Below are the code and all the weights of a small trained network. Each question names an input and a target symbol and asks about switching units off, where a switched-off unit gives its printed mean instead of its output.

import numpy as np


def w(rows, s, z=0):
    codes = np.array(rows[::2]) - 128.0
    scale = np.full(codes.shape[1], s)
    scale[-1] = z or s
    return codes * scale


def f(y):
    return np.maximum(y, 0)


def softmax(a):
    e = np.exp(a - a.max(-1, keepdims=True))
    return e / e.sum(-1, keepdims=True)


def log_softmax(a):
    a = a - a.max(-1, keepdims=True)
    return a - np.log(np.exp(a).sum(-1, keepdims=True))


def net(x, mask):
    ids = ['αγεζθλμφω'.index(c) for c in x.split()]
    T = len(ids)
    res = E[ids] + P[:T]
    r = res
    for j in range(2):
        rows = slice(4 * j, 4 * j + 4)
        q, k, v = (r @ M[0][rows].T for M in (Q, K, V))
        z = softmax(np.where(np.tri(T) > 0, q @ k.T / 4**0.5, -1e9)) @ v
        o = O[0][rows]
        res = res + np.where(mask[j], z, o[:, -1]) @ o[:, :-1]
    y = f(res @ A[0][:, :-1].T + A[0][:, -1])
    res = res + np.where(mask[2:14], y, B[0][:, -1]) @ B[0][:, :-1]
    return log_softmax(res[-1] @ U[:, :-1].T + U[:, -1])


Q, K, V, O, A, B = {}, {}, {}, {}, {}, {}
E = w([
[107,129,77],'α',
[10,119,194],'γ',
[27,130,94],'ε',
[155,182,80],'ζ',
[157,125,223],'θ',
[84,149,36],'λ',
[111,34,81],'μ',
[104,251,60],'φ',
[242,127,94],'ω',
],0.012)
P = w([
[236,91,112],'0',
[82,225,248],'1',
[220,70,103],'2',
[66,221,245],'3',
[215,69,100],'4',
[69,220,247],'5',
[206,61,91],'6',
[66,218,254],'7',
[208,66,97],'8',
[60,217,248],'9',
[210,62,91],'10',
[62,218,247],'11',
[212,62,91],'12',
],0.0044)
Q[0] = w([
[140,228,134],'H1',
[148,78,120],'H1',
[148,158,129],'H1',
[119,94,111],'H1',
[120,42,34],'H2',
[123,127,187],'H2',
[79,134,7],'H2',
[140,117,173],'H2',
],0.017)
K[0] = w([
[82,169,42],'H1',
[117,81,190],'H1',
[97,129,116],'H1',
[168,106,133],'H1',
[214,249,211],'H2',
[30,95,112],'H2',
[246,230,110],'H2',
[70,98,136],'H2',
],0.014)
V[0] = w([
[105,77,152],'H1',
[135,117,126],'H1',
[123,250,58],'H1',
[100,49,166],'H1',
[98,145,105],'H2',
[150,182,128],'H2',
[114,4,147],'H2',
[198,168,152],'H2',
],0.0033)
O[0] = w([
[132,105,107,120],'H1',
[157,118,106,115],'H1',
[33,233,230,217],'H1',
[160,46,70,107],'H1',
[153,140,99,158],'H2',
[171,175,134,178],'H2',
[41,4,109,3],'H2',
[153,251,234,153],'H2',
],0.0028,0.00037)
A[0] = w([
[72,207,120,133],'N1',
[26,119,122,87],'N2',
[190,191,90,108],'N3',
[236,107,110,170],'N4',
[71,191,154,2],'N5',
[191,70,149,103],'N6',
[193,94,146,67],'N7',
[129,249,139,107],'N8',
[166,143,22,111],'N9',
[163,98,175,56],'N10',
[112,83,54,112],'N11',
[169,120,83,129],'N12',
],0.018,0.0076)
B[0] = w([
[98,192,115,254],'N1',
[157,89,212,225],'N2',
[69,128,152,191],'N3',
[206,150,119,227],'N4',
[128,143,2,182],'N5',
[117,165,187,188],'N6',
[107,152,144,160],'N7',
[173,56,164,240],'N8',
[81,54,99,208],'N9',
[102,135,159,145],'N10',
[93,196,117,206],'N11',
[157,109,103,177],'N12',
],0.047,0.0066)
U = w([
[163,68,37,247],'α',
[151,23,204,35],'γ',
[19,136,170,191],'ε',
[193,3,93,128],'ζ',
[163,158,185,2],'θ',
[38,113,51,88],'λ',
[150,216,31,116],'μ',
[79,18,118,78],'φ',
[236,65,103,178],'ω',
],0.0056,0.0096)

Each question gives the input, a string of symbols that net reads in full, and the target symbol t.
The units are the heads (4 rows each of Q, K, V and O) and the neurons (one row each of A and B). Each row of codes is followed by its name. A weight is (code - 128) times the scale printed after its matrix; where a second scale follows, it is the last column's (O, A, B and U).
mask holds one flag per unit, heads first, then neurons. A switched-off unit (its flag False) gives its mean, the last column of its rows in O or B, instead of its output. The means were averaged over made-up inputs and are rounded, as every weight is.
A unit's drop is (log p(t) with every unit on - log p(t) with that unit switched off) / (log p(t) with every unit on - log p(t) with every unit switched off).
The circuit of an input: a set's keep is (log p(t) with only the set's units on - log p(t) with every unit switched off) / (log p(t) with every unit on - log p(t) with every unit switched off). Starting from the 12 units with the biggest drops (on a tie, the unit counted first), units are removed one at a time, each time the one whose removal leaves the highest keep (on an exact tie, the one counted first), for as long as the keep stays at least 0.8.
units of the circuit, in order: the units of the circuit, biggest drop first
most important unit: the unit with the biggest drop
top k neurons: the k neurons with the biggest drops, biggest first
heads that matter: for each layer, one digit per head in row order, 1 if its drop is at least 0.15 and else 0, layers parted by /
drop of u: that unit's drop, to one decimal
input μ μ μ μ μ ε μ μ ω γ λ, target λ: top 4 neurons => [N9 N11 N8 N2]
input θ γ μ ω ζ φ λ ζ ε γ θ, target θ: top 2 neurons => [N6 N4]
input ζ μ ε μ θ ε ε ε λ, target λ: most important unit => N9
input ζ μ μ ζ μ γ ε φ, target α: units of the circuit, in order => [N8 N5 N1]
input α ε ε μ μ ε λ ε ε μ ε, target ε: top 3 neurons => [N8 N11 N4]
input θ μ φ ε μ φ μ ε ε ω μ, target μ: top 3 neurons => [N11 N8 N4]
input γ μ μ μ, target ε: units of the circuit, in order => [N4 N8]
input μ φ ζ ω μ, target μ: top 4 neurons => [N11 N8 N2 N4]
input μ μ γ ε ω φ μ μ θ ω μ θ γ, target γ: heads that matter => 00
input ζ ε ε φ, target α: heads that matter => 10
input μ μ ζ γ μ μ γ φ μ μ θ γ γ, target γ: top 3 neurons => [N2 N1 N5]
input μ ε γ μ, target ε: drop of N5 => 0.3
input θ μ φ, target φ: drop of N8 => 1.7
input α θ μ ω γ μ ω μ γ μ μ λ ζ, target ζ: most important unit => N9
input φ γ θ, target θ: drop of N6 => 0.4
